Each row was made from one walk, in order. Every step used is in the known rows, and no mark comes twice. Write each row's walk.
Known rows
h-g-r-l: [  6.4  -9.8  -0.4  -4.2   1.2  -5.3   0.8   3.3   1.9  -1.8   7.3  12.6
  19.8   1.1   9.1 -10.2  -2.1   0.7  -7.1   6.5   9.1   4.2  -5.7  -4.1
  12.7 -16.2  -2.8   0.4 -11.2   8.1  23.9  15.2 -11.2   0.5  -6.8   1.3
  12.1  -9.4  -8.6  10.7  -3.0]
m-h-g-j-a: [  9.0 -38.6  -4.0   5.1   8.5  -2.4  12.7  -4.9 -13.3  -9.3  11.4   3.9
  12.7  -3.8   3.5   6.2   0.2  -5.6  -9.1   1.3  -2.4  -5.8   6.7  16.0
  11.7   0.5   9.6   4.2 -26.5  11.7   8.6   1.0   1.1 -11.0 -18.8  -3.1
   5.0  -3.7  -8.6   4.3   5.4]
l-g-c-m-j-a: [ 17.3 -28.0  -2.8  -7.1   0.9 -14.7  -2.2 -13.3  -7.4   6.1  18.1   0.0
   7.2  -1.1   9.4  10.4   2.4   6.0  -7.4   7.0 -16.9  -1.8 -11.9  18.7
  -7.1   8.7  10.0   6.8  -9.1   2.1  -4.4  -7.6 -21.3   3.5  -5.6   4.0
   5.1   6.9  -0.8   2.2  -4.0]
m-h-g-a-j-r-l-c: [ 18.6 -19.1  -0.2 -24.6  -2.2  -5.6  16.0  -1.8   0.2 -10.8  16.4  -4.3
  41.8  -6.8  10.2  -9.7   0.0  -1.0 -14.0  11.2  10.3  -2.4  -2.5   7.4
  15.9   0.4   5.6   6.8 -28.7   5.0  13.6  14.2  -4.1  -1.2   9.7  -0.6
  13.8  -9.5  -9.8  14.1   2.5]
a-m-j-g-c: [ 15.3 -18.1  -4.6 -11.5  -5.7  -8.3  -0.5 -11.0   3.1   8.1  -3.8   1.0
  10.0  -3.4   4.2  -1.3   3.9   6.7  -2.7   5.5  -8.1  -3.7  -8.6  16.8
 -14.5   3.2  -2.4   5.2  18.3  -3.3  -5.7  -1.4  -5.2   9.6  18.9  -4.2
   8.1  -3.2   1.9   5.7  -8.8]
r-a-m-j-g-c-h: [ 23.7 -35.4   4.6  -9.3  -6.8 -14.2 -12.2 -12.0   2.6  -3.3  -5.6   3.0
   8.3  -3.7   0.0 -14.6   2.3   3.5  -9.0   8.0  -8.2  -6.5   4.0  19.5
 -14.5   3.9  -5.2  -0.5   7.2   2.1  -1.4   6.9  -2.4   7.6  -0.7  -2.2
   8.6  -9.5   5.0   3.5 -22.3]
a-m-h-j-g: [ 11.2 -20.1   0.1  -6.9   3.3   2.2   5.4  -6.7  -5.1  -2.1 -18.9  -3.0
  11.9  -6.2   1.7  14.2   1.0   5.4  -3.1  -2.8   2.4  -6.8   4.0  13.2
 -15.2   3.3  -2.3   3.9   2.3  -3.1 -13.8  -3.6   3.8  -1.6   8.2  -6.7
  10.5 -15.7  -7.5   9.8   3.0]
m-h-a-j-g: [ 19.1 -17.5  -8.4  -9.7  10.1  -0.6   7.1  -7.1   2.1  -1.5  -4.4  -8.6
   6.2   1.2   5.6  -2.2   0.4  -1.9  -5.6   1.4   5.2  -1.0   3.3   7.9
  -3.6  -6.2  -0.1   1.7  -7.2  -4.8  -0.5   5.9   6.9   2.3   2.4  -2.3
  11.1  -8.8   1.4  17.6  -5.8]
c-m-a-j-g: [ 13.6  -6.2  -3.7  -8.5   6.8   2.3 -14.3 -12.8   2.2   5.9   8.0  -2.2
  -0.4  -6.2  15.4  23.5   5.9  -1.9  -2.6   4.5   0.0  -8.9   0.2  -0.5
 -22.9 -16.3   3.7   6.7  -9.4  -6.6 -13.8   6.2 -20.9  11.5  15.0  -9.9
   8.9  -0.7   1.2   8.8  -8.3]
m-j-r-l-g: [ 11.5  -4.2  -0.2 -14.4  -3.2  -7.4   0.2  -4.1   3.4   4.5  16.3  -4.2
  35.8  -0.2   5.9   1.8  -2.2  10.1  -3.7   1.1   4.5   2.6  -8.5  10.7
   1.0  -1.0  -4.5   1.7   2.7 -12.1  24.7  11.1 -25.2  -0.3   7.0   5.7
  17.7  -5.6   2.9  -0.6  12.0]
j-r-a-m-h: [  9.7 -37.5   5.9  -0.9  -4.3   3.0  -4.0   2.6  -0.7 -19.7  -7.7  -6.4
  21.7  -3.2   2.2  -7.6  -2.0   6.6  -8.1  -4.2  -1.2  -6.6   6.3  13.0
  -9.5  15.7  -6.5  -1.4  -1.7  -2.1   9.6   2.5 -10.6   2.8  11.7  -7.9
   8.3  -5.1   3.0  11.1  -3.1]
a-j-r-g-c-h-m: [  6.9  -7.5   2.1  -7.0  -4.2  -2.6  -4.4 -11.0  -2.3   0.2  -0.7   4.8
  10.3  -5.2  12.7 -20.0   3.4   4.2 -13.1  19.0   6.1   0.8  -0.9   2.2
  -0.4  12.0  -4.1  -0.7 -17.3   1.6 -26.0  -5.7  -4.0   1.3  -9.5  -0.7
  14.6  -8.4 -11.0   2.6 -17.6]
g-r-l-j-a-m-h-c: [  7.3 -55.2  -8.0 -14.2  -0.6  -9.4  -2.1  -2.2  -3.2 -12.5  14.4  -1.7
  29.6   4.6  12.2 -11.2  -6.2  -3.7 -13.1   5.0  -1.4   7.6  -6.3  26.7
  -2.4 -11.0  11.3  -2.4  -3.5  -5.6  10.8   4.1  -8.3  -5.0   2.7   0.9
  25.1  -5.6 -15.0  14.4  15.3]
h-c-m-a-j-r-g: [  5.7 -12.1   0.6  -6.1   0.3   6.0 -15.0 -12.9  -2.5   2.4  17.4   8.9
  12.6  -5.8  27.8   3.1   5.5  -0.9  -8.8  10.7   3.4  -2.5  -7.4   2.5
 -18.4   6.0   1.7  -1.9 -17.3  -2.6 -10.3  -2.4 -25.7   8.9  -1.0  -0.3
  16.5   3.2  -8.0   7.8  -5.7]
c-h-g-a-m-j: [ 13.4 -39.2  15.0  -6.5  -1.5 -13.8   5.8  -2.8  -0.1   7.5  -0.9   8.1
  12.4  -4.9   4.2   3.8   7.8   3.8  -8.1   6.8  -2.4  -5.8   1.4  15.6
  -8.6  -4.7   5.1   3.2   2.3   9.3  19.4   1.9  -2.6  -3.4  -7.8  -4.5
   2.7  -0.3  -0.2  16.4 -25.3]
c-h-j-r: [  1.0 -17.6  12.9  -2.9  -0.5   1.1   0.0  -7.0  -8.1 -13.0  -3.9   4.3
  12.6  -6.7  -0.8  -9.2   1.8   4.9  -5.7   7.9   6.3  -3.3   2.0   4.5
  -0.5   0.0  -5.0  -6.7  -7.5   9.4  -9.0  -2.1  -2.6 -10.9  -8.2  -2.8
  10.1  -9.5  -8.4  -2.7  -4.4]
a-m-h-j-r: [  0.2 -27.8   8.3  -3.8   1.2   5.3   4.8  -3.8  -6.6 -13.1 -15.1  -4.8
  22.1  -7.3   3.3   3.5   1.2  11.1  -4.5  -0.4   3.9  -7.0  -2.8  14.9
 -10.4  11.9  -2.1  -2.1  -1.0   0.5  -9.9  -8.4  -6.2  -4.7  12.0  -9.1
  11.5  -8.3 -10.0  10.4   5.2]
j-r-l-c-m-h-a: [ 11.0 -41.4  10.9 -16.3  -5.5  -4.9  -8.7   0.5  -2.1 -24.0   5.7 -11.2
  19.9   2.4  15.0 -13.4  -4.9   1.8 -11.6   0.9   3.4   0.2 -10.6  -1.9
   7.4  15.3   3.5  -6.6 -18.9   3.2 -10.8  11.2 -15.5   2.8  20.4   3.8
  16.4  -7.2  -4.3  10.9   7.7]
h-g-j-a-m: [  3.9 -33.3  -0.6   2.1  -6.5  -6.8  -2.1  -7.6  -3.4  -7.4   0.7  14.6
  10.9  -3.3  11.7   5.5   3.6  -4.2  -8.0   3.6  -8.9  -7.5  -3.4  13.8
   0.5   2.8   7.6   7.7  -9.0  12.8   8.3  -4.3  -4.5  -8.4   3.3  -9.6
   5.6   7.2  -6.6   6.6  -7.2]
a-m-h-j-g-r: [ 14.9 -32.1  -3.4  -2.9   8.9   4.3   8.1  -5.5  -7.2  -4.1 -14.4  -0.1
  25.3  -5.5   6.7   4.8   0.4   5.1  -8.0   0.8   3.7  -3.9   0.1  11.8
  -8.1  -5.9  -5.9   2.2  -0.3  -4.8  -1.0  -0.4   0.2  -1.2   0.5  -9.1
  16.0 -20.9 -10.3  17.2   0.7]
r-g-c-h-a-m-j: [ 12.6 -34.5   6.6  -6.6  -3.8 -14.4  -6.8 -11.8   5.4   3.2  -9.8   5.8
   2.1   1.1  10.5 -29.2   2.8   7.2  -7.3   9.5  -5.2  -1.8 -13.0  17.7
   0.2  17.2   0.0  -5.7  -2.8   2.7  -5.0  -0.6   0.8   4.3 -14.4   5.8
  11.5  -0.4   0.2   7.5 -18.4]
g-c-h-a-j-r: [  5.9 -24.4   6.3 -10.3  -4.6  -7.0  -1.8 -11.6   0.7 -17.0  -1.4   3.1
   8.0  -0.9   6.4 -39.8   2.0   3.3 -10.3  17.7   0.4   0.2  -9.6   7.9
   5.6   3.6  -0.1  -5.9 -12.9  11.5  -9.2  -0.9   1.7  -0.6   1.5  -3.7
  10.6   0.7  -3.6   7.3 -20.7]
r-g-j-a-m-h: [ 10.3 -42.7  -9.8   5.4   1.3  -1.4   4.5  -9.3  -3.4  -4.5  -1.6   0.2
  19.3  -6.3  10.2  -3.4   0.0  -2.5  -8.8  -0.5  -5.7  -8.1   4.1  22.1
   1.0  15.6   4.4   6.7 -19.0  -6.9   0.7  -2.7  -1.3  -5.8  -9.8  -4.3
  11.8  -2.2  -8.8   5.6  17.3]
c-m-a-j-r-g: [  9.3  -8.6  -1.8  -3.7   5.5   7.4 -12.4 -11.8   4.0   2.4  13.1   2.3
  13.9  -9.1  22.0   7.2   6.4   4.0  -5.5   7.4   4.3  -8.7  -5.4   0.0
 -13.2   0.0  -1.5   3.4 -23.5  -7.9  -8.0   3.6 -31.6   9.9   5.4  -6.1
  14.4   2.9  -2.1   6.9  -2.6]
g-a-m-j-r-l: [  9.8 -33.2   1.7 -12.7 -10.9 -16.6  -0.3  -5.7  11.3  -0.6   7.2  -6.7
  32.1  -2.9   9.5  -0.8   2.4   8.1  -7.1   5.8  -1.5  -3.3 -10.9  18.7
 -12.7  -4.6  -5.5   1.6  27.0  -2.4  30.3   8.5 -23.7   2.7  26.9  -3.3
  16.5   9.0  -3.6  11.8  -0.1]
a-j-r-l-m-h: [  3.2  -9.8   1.0 -18.9   1.7   1.8   6.0  -0.7   2.3  -6.3   5.0 -16.0
  30.8   0.9   2.7  -5.3   0.8   0.8  -2.9   8.2  17.0   0.8  -1.1  13.8
  -4.6   2.0   5.7   4.8 -24.7  -7.3  -2.6  15.1 -11.6   2.9  14.3  -4.4
  17.5 -12.5 -10.4   7.5  14.5]
g-a-j-m: [  2.7  -5.3  -9.4  -8.8   1.2 -10.6   9.2  -8.2   6.9   1.1   9.3   1.2
  17.4  -2.4   6.3   4.1   7.1  -3.8  -9.0  13.1  -7.6  -2.4  -3.0  14.7
  -1.1  -1.2   7.2   7.6  10.0   0.2   7.0   0.3  -5.3  -0.1   4.1  -4.3
   4.8  14.5  -6.1   8.9 -10.6]
l-g-r-a-j-m-h-c: [ 12.3 -18.9  -7.4  -7.3  10.1  -1.8   3.0  -4.4  -8.9  -6.9  14.5   6.3
  40.9   3.4  13.1  -8.0  -1.1  -4.0 -19.1   9.1  -3.6   5.9   0.6  21.1
   3.6  11.8   7.8  -0.4 -13.8  -9.1  14.6   2.2  -5.6   0.4 -29.5   3.7
  15.7 -10.0  -7.0  15.1  -7.7]
r-l-g-a-m: [  7.3  -8.1  -1.0 -12.9 -16.1 -17.2   2.1  -1.2   6.7   2.8  -1.5   0.6
  24.5   1.6   9.2   2.2  -3.5   5.5  -7.0   2.2  -6.9   0.9  -8.2   9.4
  -4.0   1.3  -0.1  11.8   7.2  -6.1  26.4   5.3  -8.6   0.6  12.7   1.7
   8.4   2.7  -2.4   4.9   0.2]
g-r-j-m-a: [  1.5 -20.4  -8.2   5.6  15.5  -1.2 -16.5  -7.2   2.9  -8.6  11.7  -0.2
  24.8   1.3  12.1  -1.5  -0.2   0.4 -11.4   3.5  -5.0  -2.0 -11.4  11.2
   5.5 -10.6   0.1  -2.8   9.2  -4.5  17.5  14.4 -21.9   2.6  -0.9  -3.9
  15.5  10.4  -5.7  -3.6  -3.3]
g-j-a-m-h-c: [ -0.5 -50.8  -1.2   1.9  -4.4  -4.6  -0.9  -8.4 -13.3 -12.3   1.5   0.4
  13.7  -1.1  10.8  -2.3  -0.8  -8.0 -10.3   2.2  -9.6  -2.4   0.6  26.3
  -9.8  14.4  13.3  -1.4  -2.3   3.1  -3.9 -11.3   5.4  -8.5  -2.5  -4.8
   9.9   1.4 -13.5   8.9  10.2]
j-g-c-m-a: [ 11.8 -15.7  -3.0  -6.2  -3.0  -3.1  -9.7 -10.9  -6.6  -1.9  10.4   1.5
  -6.4  -2.9  11.3   9.0   0.9   1.8  -4.1   6.6 -11.0  -6.6  -7.0   0.0
 -12.5  -2.7   0.2   4.5  -5.2   5.6 -17.3   3.0 -17.3  14.6  12.1  -3.8
   5.8  -0.6   1.1  -3.9 -11.3]
j-g-r-l-c-m-a: [ 20.3 -20.9  -3.5 -16.8  -2.0  -1.9 -19.0  -5.3  -2.0  -7.4  20.1  -3.7
  22.8  -0.6  21.5   3.9  -3.2  -5.8  -9.5   4.6  -1.0  -2.9 -10.4  -9.3
   2.2 -13.0   0.5   1.5 -14.5  -6.1  -1.2  22.2 -24.9  12.6  15.8  -2.1
  21.0 -12.8  -0.6   2.9   4.9]
j-a-m-h-c: [  5.0 -45.0   0.0  -6.2  -6.3  -1.8  -2.0  -1.2 -10.5  -8.9  -2.5  -4.4
   6.8   0.9   7.3  -2.4  -1.6  -4.5  -6.3   0.0  -9.8  -0.2   1.8  21.8
 -15.7  18.1  11.9  -1.3   4.8   3.2  -4.1 -11.3   2.8  -3.0   5.0  -4.1
   9.5   2.1  -6.9  15.8   6.1]

Which walk is each row?
[  4.4 -17.8   0.0  -9.6  -1.3  -3.2  -6.5  -9.0  -9.1  -4.9  21.2   0.8
   7.5   1.7  12.5  -5.2  -2.3   5.1 -11.6  11.5  -0.6   0.3  -6.6   6.0
   9.8   2.0  -2.3  -4.7 -19.1  -0.2 -17.7   1.2 -14.2   1.5 -15.7   4.6
  20.0  -5.6  -1.5 -18.8 -15.4]
l-j-r-g-c-h-m-a
[ 29.7 -37.3   1.8 -21.4   1.0 -13.8  -9.3  -6.9   2.6  -5.5  13.0  -4.8
  27.5   5.3  12.1 -25.8  -3.3  -5.9 -12.6   7.9   4.7   4.5  -9.0   3.3
  16.0 -12.3  -2.5  -8.8  -3.5  -3.4  14.3  25.6  -3.0   0.8  -5.8   6.8
  26.0 -18.8   3.3   9.0  -5.0]
m-j-g-r-l-c-h-a
[ 15.0 -31.7   3.6 -20.1  -2.2  -7.2   3.6  -6.0   2.0 -13.3  14.3 -12.8
  35.5  -8.5  14.3  -4.7   1.4  -0.1 -14.9  10.7   5.7  -4.0  -2.9   6.4
  -1.7   1.5   7.4   5.1 -24.7  -3.7  -6.8  10.3 -15.7   3.2  22.3  -2.5
  12.8  -6.0 -13.3  16.0   9.2]
g-a-j-r-l-c-m-h
[  6.8 -14.8  -4.1 -11.5  -0.8 -11.1  -1.7 -14.5   6.0  -4.9  -1.6  12.1
   7.8   0.3  10.9 -36.3   4.4  -0.9 -12.4  21.1  -5.1   0.4  -9.1  13.7
  13.0  18.2   5.5  -1.0 -15.4   5.4 -17.5   1.6   2.7   1.8 -18.3   4.7
  13.3   3.6  -6.2   4.5 -18.0]
r-g-c-h-a-j-m
[ 14.0  -5.0  -0.5 -14.1   1.4   9.2 -14.8 -11.5   1.3  -2.3  17.4  -0.6
  21.7  -8.8  25.0   2.1   4.8  -0.8  -7.6   7.8   2.7  -8.9 -10.1  -4.2
  -0.3  11.2   3.8   3.3 -35.0  -9.6 -19.1   5.6 -24.9  10.4   9.3  -3.5
  14.7  -1.5  -0.1   2.5   1.2]
l-c-m-a-j-r-g
[  9.7 -10.0  -2.3  -9.9  -0.4   3.4  -4.0 -14.9  -0.8  -4.8  10.8   3.4
  16.6  -9.2  10.7 -28.8   2.4   3.9  -7.1  17.4   2.5  -6.9  -4.7   8.9
   4.2   5.8  -1.2  -0.2 -29.4  -1.2 -10.0   5.1 -11.4   6.4 -11.3  -3.9
  15.7  -4.6  -2.7  -4.2  -6.3]
m-a-j-r-g-c-h
[  2.1  -6.0   4.6 -13.7  -7.1 -10.1 -12.0 -15.3  -8.1 -11.4  12.4   2.9
  19.7  -3.3  17.4   8.3  -3.4  13.4  -7.9  10.5  -4.4  -4.9 -22.4   7.2
  -3.7   3.6  -0.2   0.7 -15.6   7.8  -9.3   2.6 -34.6   5.6   5.1   3.6
  18.2  -1.0 -12.0 -10.9   0.9]
h-j-r-l-g-c-m-a
[ 14.9 -34.1  12.9 -22.5  -6.7 -12.5 -12.4  -5.2   3.4 -14.7  11.7  -9.1
  24.5   3.6   8.7 -26.7  -2.6  -0.1  -9.0   6.9   5.2   1.4 -12.0   6.7
  13.9   5.6   1.1 -13.0  -4.1   1.9   5.5  17.7  -9.5  -2.9   5.5   7.0
  21.4  -6.0   3.5   2.2  -0.7]
m-j-r-l-c-h-a
[  7.5  -2.7   0.3 -15.6  -8.2 -16.2  -4.7  -7.1  -3.6   4.6  14.1  -6.4
  24.6   4.7  11.7   5.9  -3.4  12.5  -9.4   8.2  -1.0   5.7 -16.7  10.5
  -0.1   8.2  -3.2  -1.2  11.3  -3.1   3.2   0.9 -24.2   3.9   5.8   8.2
  19.3  -3.3  -4.5  -4.1  -4.5]
h-m-j-r-l-g-c
[ 12.3 -32.3   0.9 -14.7 -13.0  -8.5  13.5   2.0  -0.8  -8.6   2.0  -7.8
  43.7  -2.5   7.3  -4.3  -4.9  11.3 -10.9   0.5  -2.3  -0.8  -3.4  15.6
  -2.7   9.4  -3.1  10.4  -0.1  -9.2  29.0   6.1 -14.7  -1.2  18.7  -2.7
  15.6  -6.2  -2.9  11.4   9.5]
j-r-l-g-a-m-h
[ 10.2 -27.9  10.9 -18.7 -11.3 -24.0 -11.3  -9.8   5.0  -1.4  -7.8   0.1
  14.8   5.7   8.8 -23.8  -3.0  10.6  -7.7   8.4  -6.3   1.9 -18.3  20.1
  -0.5   8.7   5.5  -3.1   0.7  -0.8   5.4   6.0  -7.2   2.2  -1.2   6.8
  15.5  -3.0   0.4   5.9 -11.1]
r-l-g-c-h-a-m-j
[  4.6  -3.4   6.0 -14.0  -3.6  -2.2 -10.3 -11.2 -12.5  -3.8   9.6  -5.3
  14.7  -0.3  14.1  -0.6  -0.3   6.7 -10.6  14.0  -3.2  -2.5  -8.5   6.0
  -2.3   6.6   5.0   0.3 -17.6  -2.1 -15.5  -5.1 -14.9   3.1  -5.5  -6.2
  15.7  -4.6  -0.4  -3.9 -20.8]
l-g-c-h-m-a-j-r
[ 12.0 -24.2  -2.7  -3.0   9.9  -6.2   1.9 -12.6   2.2  -0.6  -4.9   1.4
  -1.8  -2.2  16.0 -15.4   2.8   4.8 -10.6  10.3   1.5  -1.7  -8.4   8.6
  -1.2  12.5   5.1   0.8 -32.6   2.0 -24.8  -3.0  -2.9   9.1 -13.3   5.5
   6.5  -2.7 -11.7  16.5  -9.1]
r-g-c-m-h-a-j
[ 33.9 -32.3  -1.1  -6.7   7.2  -5.7 -13.8  -7.5  -1.3  -2.1  19.6   0.4
  23.0  -1.5  15.3   6.1   2.4  -5.0 -14.4   2.7  -3.3  -2.6  -2.0   0.7
  -1.7  -6.4  -5.1  -1.3  -7.6  -4.7   5.9  14.7 -17.2  10.0  -4.9   3.0
  11.8 -13.7   5.0   9.1 -14.5]
l-c-m-j-g-r-a
[ 26.3 -45.1  -0.3 -15.4   2.3  -6.2  -5.6  -1.2  -2.8 -14.6   7.3  -6.7
  23.2   4.2  18.5 -12.3  -5.7  -3.9 -15.1   2.4   3.1   3.3  -7.6  -5.1
   9.8  -2.8  -0.1  -2.2 -18.9  -2.3  -2.2  19.1  -9.4   6.5   9.1   4.0
  21.0 -20.3  -4.4  18.0   3.1]
j-g-r-l-c-m-h-a
[  2.8 -28.8   1.6 -16.9   7.4  -7.6  -5.6  -1.3  -1.4 -10.1  27.3  12.5
  29.9   2.6   9.7  -4.8  -0.8  -1.7 -12.0  12.3   2.8   0.9  -6.3  10.5
  20.0 -23.3  10.4  -2.1 -19.0   2.1  15.6  24.2 -24.2  -3.0 -15.2  -0.5
  24.6  -7.1  -3.6  -3.0  -6.7]
c-h-g-r-l-j-m-a
[  7.1 -28.9  -6.6  -3.6  11.4  -1.8  -1.7  -4.6  -5.1 -11.5  11.2   3.5
  29.7   1.8  11.3 -12.7   1.4  -7.7 -17.4  11.2  -0.8   3.4   2.6  20.5
  -1.0   6.3   7.2  -6.5  -4.9  -1.8   6.6   3.4  -3.8   2.5 -22.2   0.3
  14.8  -5.4 -11.7  18.2  -8.7]
g-r-a-j-m-h-c
[ 16.9 -55.4  -3.2  -8.5  13.1  -8.7   4.1  -0.4  -4.4  -9.9  23.9   5.2
  22.8  -0.7  11.6   7.6  -2.0   0.3 -14.5   5.1   4.8   2.3  -0.3  11.8
   7.2 -25.2  10.6   4.6 -34.0   4.9   9.5  13.0 -24.2  -4.3  -7.7   0.8
  18.0 -10.0 -13.9  15.7   6.7]
c-m-h-g-r-l-j-a
[ 20.9 -26.3  -3.6 -13.7   2.4 -10.8  -8.4  -9.5   9.8  -6.1  -0.2   2.9
  19.0   2.1  12.4 -29.2  -1.2  -5.0 -12.2  13.7  10.5   4.2  -1.8   0.8
   2.7 -27.0  -5.2  -2.7  -6.8  -2.0  13.5  21.1  -2.4   0.1  -1.5  -1.9
  24.1 -14.5  -5.0  18.4 -10.3]
c-h-a-j-g-r-l
[ 17.6 -31.7  -3.1  -4.4   0.8 -15.8  -7.0 -12.8  -6.8   9.1  10.5  -3.3
  -3.5   0.7   8.8  -3.1   1.8  -0.6 -10.4  12.4  -7.8  -0.5  -1.0  17.0
  -0.6  12.6   3.7  -3.8  -2.2   5.8 -14.5  -5.1  -6.6  -0.9 -27.8   7.5
  14.5   0.7  -5.5  -1.0 -12.7]
r-g-c-h-m-j-a
[ 16.1 -38.5  -5.0 -17.2   1.2 -17.1   1.6  -9.1   1.7 -11.3   9.7  -2.2
   3.5   4.9   8.1  -5.9  -5.2   4.6 -11.7   5.8   0.1   4.5  -8.1  10.4
   1.1 -12.6   2.2   1.2 -15.6   2.4 -15.4  12.2  -8.9   5.7  11.4   9.9
  15.8 -10.0  -8.0   2.1  -1.4]
r-l-j-g-c-m-h-a
